Below is a small trained network, with its code and all its weights. Each question gives an input and a class and asks what happens when units are switched off, that is, made to give their printed mean instead of their output.

import numpy as np


def w(rows, s, z=0):
    codes = np.array(rows[::2]) - 128.0
    scale = np.full(codes.shape[1], s)
    scale[-1] = z or s
    return codes * scale


def f(y):
    return y / 2 * (1 + np.tanh(0.7978845608 * (y + 0.044715 * y**3)))


def log_softmax(a):
    a = a - a.max(-1, keepdims=True)
    return a - np.log(np.exp(a).sum(-1, keepdims=True))


def net(x, mask):
    res = np.array(x, float).reshape(1, 8) / 4 @ E
    y = f(res @ A[0][:, :-1].T + A[0][:, -1])
    res = res + np.where(mask, y, B[0][:, -1]) @ B[0][:, :-1]
    return log_softmax(res[-1] @ U[:, :-1].T + U[:, -1])


A, B = {}, {}
E = w([
[171,113,187,90,96,35,172,255,98,114,75],'x0',
[129,170,212,70,158,58,104,66,92,89,113],'x1',
[96,109,160,107,181,81,246,115,158,110,10],'x2',
[200,169,152,199,160,137,194,76,187,77,145],'x3',
[33,91,98,169,125,91,65,114,80,109,98],'x4',
[83,182,151,221,147,165,206,125,112,53,130],'x5',
[53,164,26,76,131,60,122,147,172,126,84],'x6',
[142,139,114,120,247,171,127,130,152,129,84],'x7',
],0.0085)
A[0] = w([
[128,217,104,104,120,157,149,219,109,109,162,195],'n0',
[166,122,135,109,57,108,195,144,144,143,141,166],'n1',
[113,132,114,176,118,109,153,118,129,99,127,86],'n2',
[136,85,129,101,117,107,94,137,95,145,125,138],'n3',
[158,99,190,199,27,201,52,102,67,129,255,142],'n4',
[101,125,105,109,165,130,154,141,132,115,95,85],'n5',
[146,149,131,99,84,102,171,123,155,146,124,38],'n6',
[142,137,122,135,154,154,76,112,105,133,124,102],'n7',
[159,200,160,79,102,95,121,181,114,116,149,115],'n8',
[121,150,123,151,71,124,167,163,132,106,152,253],'n9',
[151,125,94,109,103,119,135,101,137,110,161,81],'n10',
[218,111,117,187,183,229,193,185,176,141,145,176],'n11',
[119,171,115,104,132,145,129,152,149,131,138,161],'n12',
[51,72,47,212,152,220,172,94,147,131,106,192],'n13',
[135,71,145,121,83,150,142,69,123,128,152,141],'n14',
[80,102,77,185,151,167,131,119,130,125,95,158],'n15',
[130,120,144,146,116,130,169,147,103,102,114,100],'n16',
[112,87,122,102,109,117,133,84,143,128,126,157],'n17',
[108,116,87,201,22,61,200,160,142,103,129,155],'n18',
[173,53,216,133,142,140,201,197,93,130,88,147],'n19',
[79,115,110,146,154,108,74,114,105,127,95,196],'n20',
[155,173,165,189,171,163,184,76,139,92,153,138],'n21',
[134,179,174,170,136,152,173,98,144,100,138,163],'n22',
[119,113,139,134,116,99,150,128,117,139,159,111],'n23',
[159,203,190,202,162,158,218,57,128,77,164,161],'n24',
[137,170,160,131,162,141,142,95,128,118,137,87],'n25',
],0.013,0.0044)
B[0] = w([
[131,170,142,202,113,128,110,136,136,146,143,170],'n0',
[136,128,130,96,154,129,132,93,131,105,123,169],'n1',
[161,148,123,106,125,118,154,149,116,136,98,154],'n2',
[151,161,140,161,138,114,147,103,115,114,113,156],'n3',
[114,50,127,184,105,166,7,142,74,179,160,250],'n4',
[149,129,140,157,96,124,115,119,104,130,132,154],'n5',
[144,98,122,116,146,113,99,114,120,124,129,145],'n6',
[131,120,117,118,124,85,127,113,134,104,116,147],'n7',
[90,139,106,189,111,149,120,128,130,143,139,166],'n8',
[106,191,131,157,107,92,125,111,127,138,105,179],'n9',
[104,125,152,149,131,143,123,121,102,128,130,140],'n10',
[166,165,69,77,140,212,176,104,150,112,215,214],'n11',
[136,134,130,168,122,130,147,104,97,110,150,141],'n12',
[155,159,98,179,99,182,115,163,113,158,188,219],'n13',
[131,145,103,151,118,132,129,156,116,139,125,154],'n14',
[93,141,129,148,124,150,102,112,113,133,175,178],'n15',
[89,139,122,139,127,107,91,147,147,153,133,152],'n16',
[153,147,116,174,136,124,111,121,109,121,146,144],'n17',
[132,209,159,146,143,88,173,160,143,117,95,208],'n18',
[136,74,157,150,97,101,115,181,82,152,62,197],'n19',
[129,139,117,128,149,113,102,53,170,120,159,173],'n20',
[110,161,118,104,145,101,158,78,159,91,130,209],'n21',
[108,170,140,115,147,99,145,105,150,120,123,189],'n22',
[106,136,123,140,148,141,113,170,152,132,120,136],'n23',
[118,193,141,130,155,45,135,94,174,95,90,239],'n24',
[146,122,112,110,123,89,146,97,134,124,107,158],'n25',
],0.019,0.023)
U = w([
[122,56,86,132,124,138,63,63,89,119,172,21],'0',
[139,157,76,212,46,171,99,142,76,180,192,225],'1',
[156,254,70,123,163,105,214,88,223,28,153,234],'2',
[198,83,105,75,96,190,198,189,103,122,127,5],'3',
[102,142,197,152,100,34,152,155,120,101,36,91],'4',
[57,62,141,50,109,175,152,175,162,80,148,28],'5',
],0.0074,0.0023)

Each question gives the input, the list of numbers given to net, and the class t.
The units are the neurons (one row each of A and B). Each row of codes is followed by its name. A weight is (code - 128) times the scale printed after its matrix; where a second scale follows, it is the last column's (A, B and U).
mask holds one flag per neuron, in row order. A switched-off neuron (its flag False) gives its mean, the last column of its row in B, instead of its output. The means were averaged over made-up inputs and are rounded, as every weight is.
A unit's drop is (log p(t) with every unit on - log p(t) with that unit switched off) / (log p(t) with every unit on - log p(t) with every unit switched off).
The circuit of an input: a set's keep is (log p(t) with only the set's units on - log p(t) with every unit switched off) / (log p(t) with every unit on - log p(t) with every unit switched off). Starting from the 12 units with the biggest drops (on a tie, the unit counted first), units are removed one at a time, each time the one whose removal leaves the highest keep (on an exact tie, the one counted first), for as long as the keep stays at least 0.8.
circuit, biggest first: the units of the circuit, biggest drop first
unit that matters most: the unit with the biggest drop
top k neurons: the k neurons with the biggest drops, biggest first
drop when u is switched off: that unit's drop, to one decimal
input [4,4,4,-3,-4,7,2,5], class 4: circuit, biggest first	(n19)
input [3,5,1,2,-1,1,8,4], class 1: top 2 neurons	(n24, n21)
input [-8,4,-7,-3,-3,2,-6,-3], class 0: circuit, biggest first	(n13, n18, n7)
input [-1,5,-4,3,-5,0,-6,-4], class 0: top 2 neurons	(n4, n13)
input [4,4,0,-8,-1,-1,-6,3], class 4: top 4 neurons	(n13, n11, n4, n19)
input [0,0,-3,-2,2,5,6,-4], class 2: top 3 neurons	(n4, n18, n19)
input [-8,-7,4,-2,-7,-2,-4,3], class 2: top 2 neurons	(n11, n4)
input [-1,7,-6,2,2,8,-4,2], class 2: top 3 neurons	(n24, n21, n19)
input [-7,6,-8,2,8,-8,-8,-3], class 0: top 2 neurons	(n13, n7)
input [0,6,5,1,1,-2,4,-1], class 0: top 4 neurons	(n24, n18, n21, n11)
input [2,2,-5,1,4,-8,1,8], class 2: top 3 neurons	(n4, n19, n3)
input [-3,3,5,-5,-2,-8,5,-8], class 2: top 4 neurons	(n4, n19, n13, n3)
input [2,6,1,-8,0,4,-1,-4], class 4: drop when n13 is switched off	1.1
input [0,-4,4,-3,-6,3,4,4], class 1: unit that matters most	n24
input [-5,6,4,1,5,-3,5,3], class 0: drop when n22 is switched off	0.2
input [-1,1,3,-5,1,-2,-1,1], class 0: drop when n13 is switched off	0.4
input [8,2,1,-5,-5,6,2,-6], class 4: drop when n16 is switched off	0.0
